Below are the code and all the weights of a small trained network. Each question names an input and a class and asks about switching units off, where a switched-off unit gives its printed mean instead of its output.

import numpy as np


def w(rows, s, z=0):
    codes = np.array(rows[::2]) - 128.0
    scale = np.full(codes.shape[1], s)
    scale[-1] = z or s
    return codes * scale


def norm(h):
    return h / np.sqrt((h * h).mean(-1, keepdims=True) + 1e-5)


def f(y):
    return y / 2 * (1 + np.tanh(0.7978845608 * (y + 0.044715 * y**3)))


def log_softmax(a):
    a = a - a.max(-1, keepdims=True)
    return a - np.log(np.exp(a).sum(-1, keepdims=True))


def net(x, mask):
    res = np.array(x, float).reshape(1, 5) / 4 @ E
    u = 0
    for l in range(4):
        y = f(norm(res) @ A[l][:, :-1].T + A[l][:, -1])
        res = res + np.where(mask[u : u + 5], y, B[l][:, -1]) @ B[l][:, :-1]
        u += 5
    return log_softmax(norm(res)[-1] @ U[:, :-1].T + U[:, -1])


A, B = {}, {}
E = w([
[78,189,114,120,43,163,108,86,87,82,76,141],'x0',
[121,105,105,95,95,64,197,85,133,140,156,113],'x1',
[150,39,74,75,124,240,127,120,13,154,152,204],'x2',
[130,154,144,2,70,99,96,207,174,231,132,180],'x3',
[120,121,124,89,128,233,236,226,191,52,93,91],'x4',
],0.0058)
A[0] = w([
[44,192,82,114,53,166,81,96,91,116,101,60,80],'L0N1',
[101,167,202,168,175,201,42,165,127,117,110,150,24],'L0N2',
[148,140,95,163,174,174,174,59,113,110,114,187,94],'L0N3',
[96,116,128,131,52,73,253,80,108,147,187,117,2],'L0N4',
[184,54,127,74,43,66,144,149,132,126,123,176,192],'L0N5',
],0.0061,0.0028)
B[0] = w([
[39,66,133,152,109,164,134,140,199,148,210,132,232],'L0N1',
[104,179,28,95,201,111,121,138,113,138,109,120,173],'L0N2',
[172,123,160,63,137,131,134,78,157,136,108,169,195],'L0N3',
[127,184,8,111,194,129,100,140,155,155,89,115,197],'L0N4',
[130,148,152,122,154,181,89,116,117,122,97,113,251],'L0N5',
],0.012,0.0029)
A[1] = w([
[135,143,88,187,143,112,232,49,96,68,163,105,51],'L1N1',
[225,32,143,193,254,124,146,202,158,233,212,51,66],'L1N2',
[144,138,127,134,92,166,251,193,134,76,79,127,5],'L1N3',
[109,87,108,144,87,30,46,79,69,128,137,142,78],'L1N4',
[150,121,79,203,161,111,189,80,103,44,159,152,45],'L1N5',
],0.0058,0.0025)
B[1] = w([
[90,172,158,85,139,160,80,121,137,149,77,106,188],'L1N1',
[23,113,98,139,77,127,135,76,140,118,141,131,253],'L1N2',
[175,133,105,171,116,117,233,135,108,154,103,140,181],'L1N3',
[153,110,108,226,144,147,199,244,111,161,113,72,191],'L1N4',
[143,125,204,100,109,179,67,161,170,164,63,151,176],'L1N5',
],0.011,0.0043)
A[2] = w([
[156,143,254,77,116,174,48,157,182,180,85,119,140],'L2N1',
[127,125,142,53,119,69,187,157,132,214,168,132,41],'L2N2',
[126,141,1,120,247,114,89,152,166,129,88,142,72],'L2N3',
[125,226,179,165,102,22,108,136,199,24,115,73,122],'L2N4',
[113,124,110,27,37,54,99,227,111,146,96,157,2],'L2N5',
],0.0062,0.0029)
B[2] = w([
[169,128,186,171,149,42,156,62,136,67,103,139,218],'L2N1',
[94,163,150,188,141,201,67,115,97,116,96,103,138],'L2N2',
[184,250,95,127,103,163,105,87,151,134,115,134,214],'L2N3',
[179,68,94,68,112,150,88,163,79,95,156,150,252],'L2N4',
[137,95,157,155,171,195,125,61,170,80,59,93,146],'L2N5',
],0.012,0.0049)
A[3] = w([
[180,179,169,194,126,113,218,204,129,191,136,122,193],'L3N1',
[119,160,121,55,147,121,218,135,113,133,86,122,20],'L3N2',
[255,57,112,2,114,92,104,159,56,61,219,131,254],'L3N3',
[176,101,132,243,145,129,85,99,135,182,162,176,144],'L3N4',
[125,127,173,150,115,219,233,156,193,65,158,187,63],'L3N5',
],0.0057,0.0017)
B[3] = w([
[157,114,139,190,59,170,192,250,89,209,133,166,177],'L3N1',
[179,170,108,139,158,89,86,184,131,176,134,51,151],'L3N2',
[148,65,100,82,135,142,142,108,58,131,127,215,255],'L3N3',
[162,159,155,98,124,100,190,195,173,120,142,55,193],'L3N4',
[135,140,150,183,133,43,79,136,113,165,170,99,226],'L3N5',
],0.012,0.0037)
U = w([
[163,142,125,176,125,113,151,212,90,183,129,89,167],'0',
[146,136,202,142,150,126,103,72,153,86,67,118,128],'1',
[124,203,28,90,164,152,76,127,120,131,98,115,150],'2',
[154,73,102,72,119,121,115,138,57,101,149,185,172],'3',
[9,110,122,143,98,119,114,115,161,129,182,127,188],'4',
[143,186,125,125,109,92,145,96,147,129,166,172,118],'5',
[102,184,149,102,111,96,171,137,111,121,138,169,1],'6',
],0.016,0.0047)

Each question gives the input, the list of numbers given to net, and the class t.
The units are the neurons (one row each of A and B). Each row of codes is followed by its name. A weight is (code - 128) times the scale printed after its matrix; where a second scale follows, it is the last column's (A, B and U).
mask holds one flag per neuron, layer by layer. A switched-off neuron (its flag False) gives its mean, the last column of its row in B, instead of its output. The means were averaged over made-up inputs and are rounded, as every weight is.
A unit's drop is (log p(t) with every unit on - log p(t) with that unit switched off) / (log p(t) with every unit on - log p(t) with every unit switched off).
The circuit of an input: a set's keep is (log p(t) with only the set's units on - log p(t) with every unit switched off) / (log p(t) with every unit on - log p(t) with every unit switched off). Starting from the 12 units with the biggest drops (on a tie, the unit counted first), units are removed one at a time, each time the one whose removal leaves the highest keep (on an exact tie, the one counted first), for as long as the keep stays at least 0.8.
circuit, biggest first: the units of the circuit, biggest drop first
most important unit: the unit with the biggest drop
top k neurons: the k neurons with the biggest drops, biggest first
top k neurons in layer l: the k neurons of layer l with the biggest drops, biggest first
drop when u is switched off: that unit's drop, to one decimal
input [8,6,7,0,0], class 4: top 2 neurons	L0N1, L2N4
input [-7,-8,8,2,-3], class 2: circuit, biggest first	L0N2, L2N3
input [8,2,-7,-1,6], class 4: top neuron in layer 3	L3N5
input [8,2,7,-3,-8], class 0: top 4 neurons	L1N4, L2N4, L1N2, L3N4
input [0,-1,-5,0,-3], class 3: top 2 neurons	L2N4, L3N3
input [0,1,-7,4,6], class 3: top 3 neurons	L2N4, L3N3, L1N4
input [6,-3,5,-2,0], class 4: top 2 neurons	L0N1, L2N4
input [-2,-8,-5,8,-3], class 1: top 2 neurons	L2N1, L2N5
input [6,-4,-6,7,-5], class 1: top 2 neurons	L2N5, L1N2
input [5,5,5,-6,0], class 1: top 4 neurons	L2N4, L1N5, L1N1, L1N2
input [1,-2,-8,1,-5], class 3: top 2 neurons	L2N4, L3N3
input [5,-7,3,7,6], class 1: top 2 neurons in layer 2	L2N5, L2N1
input [-3,1,7,7,5], class 1: top 3 neurons	L2N5, L2N4, L2N1
input [0,0,-8,-5,7], class 3: top 2 neurons	L2N4, L1N4
input [-2,-8,-3,-5,-2], class 2: circuit, biggest first	L0N2
input [7,2,-7,-1,3], class 3: top 2 neurons	L2N4, L1N2
input [8,5,-3,7,-8], class 0: top 2 neurons in layer 0	L0N3, L0N2
input [6,0,-8,0,8], class 0: circuit, biggest first	L1N3, L3N1
input [-5,-3,8,6,8], class 0: circuit, biggest first	L2N4, L3N5
input [-6,-4,-2,-2,0], class 4: most important unit	L1N2
input [6,8,-2,6,1], class 2: top 2 neurons	L0N4, L1N5
input [-5,-3,-6,8,6], class 1: top 2 neurons	L2N5, L1N4
input [8,-7,-1,0,-4], class 4: top 2 neurons	L0N1, L0N4
input [7,7,5,5,3], class 2: top 2 neurons in layer 1	L1N2, L1N5
input [-2,4,5,8,-7], class 1: top 3 neurons in layer 2	L2N5, L2N1, L2N2
input [-5,3,-8,7,6], class 3: top 2 neurons in layer 1	L1N5, L1N4
input [-8,-2,-4,2,6], class 4: circuit, biggest first	L1N2
input [0,2,4,0,-7], class 0: drop when L1N4 is switched off	1.3
input [1,7,-2,4,-8], class 0: drop when L1N4 is switched off	1.6
input [2,2,-6,3,0], class 3: drop when L2N4 is switched off	1.3
